Below are the code and all the weights of a small trained network. Each question names an input and a class and asks about switching units off, where a switched-off unit gives its printed mean instead of its output.

import numpy as np


def w(rows, s, z=0):
    codes = np.array(rows[::2]) - 128.0
    scale = np.full(codes.shape[1], s)
    scale[-1] = z or s
    return codes * scale


def f(y):
    return y / 2 * (1 + np.tanh(0.7978845608 * (y + 0.044715 * y**3)))


def log_softmax(a):
    a = a - a.max(-1, keepdims=True)
    return a - np.log(np.exp(a).sum(-1, keepdims=True))


def net(x, mask):
    res = np.array(x, float).reshape(1, 7) / 4 @ E
    y = f(res @ A[0][:, :-1].T + A[0][:, -1])
    res = res + np.where(mask, y, B[0][:, -1]) @ B[0][:, :-1]
    return log_softmax(res[-1] @ U[:, :-1].T + U[:, -1])


A, B = {}, {}
E = w([
[170,59,120,134,167,113,45,125,89,167,8],'x0',
[112,136,132,119,135,128,123,124,125,132,125],'x1',
[125,177,39,111,116,228,46,191,138,118,140],'x2',
[54,64,61,151,201,90,168,168,211,174,138],'x3',
[114,133,137,121,136,133,126,128,124,131,126],'x4',
[115,125,119,126,131,121,120,122,120,114,131],'x5',
[127,123,128,127,119,127,131,134,116,140,133],'x6',
],0.017)
A[0] = w([
[63,78,124,163,193,52,213,124,150,157,117,139],'n1',
[165,78,105,93,155,109,35,194,99,169,31,75],'n2',
[107,107,52,147,182,161,84,166,207,159,132,68],'n3',
[150,118,181,125,100,95,152,35,111,126,108,181],'n4',
[75,132,44,172,133,180,79,237,159,178,147,46],'n5',
[133,176,159,80,61,175,147,122,108,66,167,173],'n6',
[183,79,157,127,147,113,94,75,93,163,49,145],'n7',
[165,117,167,146,144,77,126,91,138,186,94,119],'n8',
[97,164,189,124,89,104,210,79,156,86,246,254],'n9',
[160,221,108,104,60,200,40,138,91,93,117,141],'n10',
[165,168,182,128,83,107,142,14,69,115,114,228],'n11',
[94,166,87,78,115,159,161,159,181,107,225,157],'n12',
[106,46,106,123,170,78,108,155,138,162,101,103],'n13',
],0.012,0.0095)
B[0] = w([
[157,74,172,173,83,56,182,146,214,167,147,222],'n1',
[197,111,143,132,206,213,157,151,69,110,18,224],'n2',
[155,185,79,75,167,159,197,116,107,101,113,196],'n3',
[84,100,73,108,187,144,141,54,100,135,157,201],'n4',
[125,188,90,74,113,183,167,125,97,124,126,208],'n5',
[163,198,137,133,98,74,90,176,59,164,120,211],'n6',
[88,100,151,152,201,103,78,118,76,65,120,214],'n7',
[66,56,109,156,135,130,171,116,113,98,119,177],'n8',
[247,187,91,73,153,91,161,115,136,245,116,254],'n9',
[156,124,232,168,79,129,34,202,186,146,79,246],'n10',
[161,144,66,13,162,135,87,46,56,114,162,228],'n11',
[110,177,118,182,68,170,207,136,113,165,241,216],'n12',
[118,100,114,88,205,67,171,143,146,75,78,187],'n13',
],0.012,0.031)
U = w([
[194,166,77,52,191,143,155,132,102,137,108,248],'0',
[157,173,166,166,58,119,76,194,152,149,174,198],'1',
[158,103,131,158,115,83,165,125,249,185,174,75],'2',
[74,180,62,138,105,189,195,155,150,119,206,76],'3',
[84,86,121,111,174,127,70,65,74,68,144,204],'4',
[156,103,179,178,130,188,59,184,138,99,75,105],'5',
[87,52,142,172,184,75,176,165,183,75,109,5],'6',
],0.013,0.002)

Each question gives the input, the list of numbers given to net, and the class t.
The units are the neurons (one row each of A and B). Each row of codes is followed by its name. A weight is (code - 128) times the scale printed after its matrix; where a second scale follows, it is the last column's (A, B and U).
mask holds one flag per neuron, in row order. A switched-off neuron (its flag False) gives its mean, the last column of its row in B, instead of its output. The means were averaged over made-up inputs and are rounded, as every weight is.
A unit's drop is (log p(t) with every unit on - log p(t) with that unit switched off) / (log p(t) with every unit on - log p(t) with every unit switched off).
The circuit of an input: a set's keep is (log p(t) with only the set's units on - log p(t) with every unit switched off) / (log p(t) with every unit on - log p(t) with every unit switched off). Starting from the 12 units with the biggest drops (on a tie, the unit counted first), units are removed one at a time, each time the one whose removal leaves the highest keep (on an exact tie, the one counted first), for as long as the keep stays at least 0.8.
circuit, biggest first: the units of the circuit, biggest drop first
unit that matters most: the unit with the biggest drop
top k neurons: the k neurons with the biggest drops, biggest first
drop of u: that unit's drop, to one decimal
input [-8,-8,2,3,-8,4,1], class 3: circuit, biggest first -> [n12]
input [6,-7,0,0,6,0,0], class 4: circuit, biggest first -> [n9, n7]
input [-6,-4,1,-6,7,6,0], class 1: top 3 neurons -> [n10, n2, n6]
input [1,2,-1,7,5,-7,-6], class 6: top 2 neurons -> [n9, n13]
input [-7,-4,1,3,-7,8,0], class 3: top 2 neurons -> [n12, n10]
input [8,7,0,1,4,3,4], class 6: top 2 neurons -> [n9, n11]
input [7,-2,0,-6,-4,6,2], class 4: top 2 neurons -> [n11, n7]
input [8,-7,5,0,5,2,8], class 5: top 3 neurons -> [n9, n11, n10]
input [0,-3,-3,5,2,7,0], class 2: top 2 neurons -> [n1, n7]
input [-1,4,-7,1,5,3,-4], class 2: top 2 neurons -> [n1, n2]
input [0,7,0,1,8,2,-5], class 2: top 2 neurons -> [n11, n2]
input [4,8,3,-6,-3,-3,-3], class 5: drop of n10 -> 0.0
input [6,4,0,-8,-3,5,-1], class 4: drop of n11 -> 0.6
input [8,7,3,-8,-2,-7,4], class 5: drop of n10 -> 0.4
input [7,-5,-8,2,6,-3,3], class 6: unit that matters most -> n1
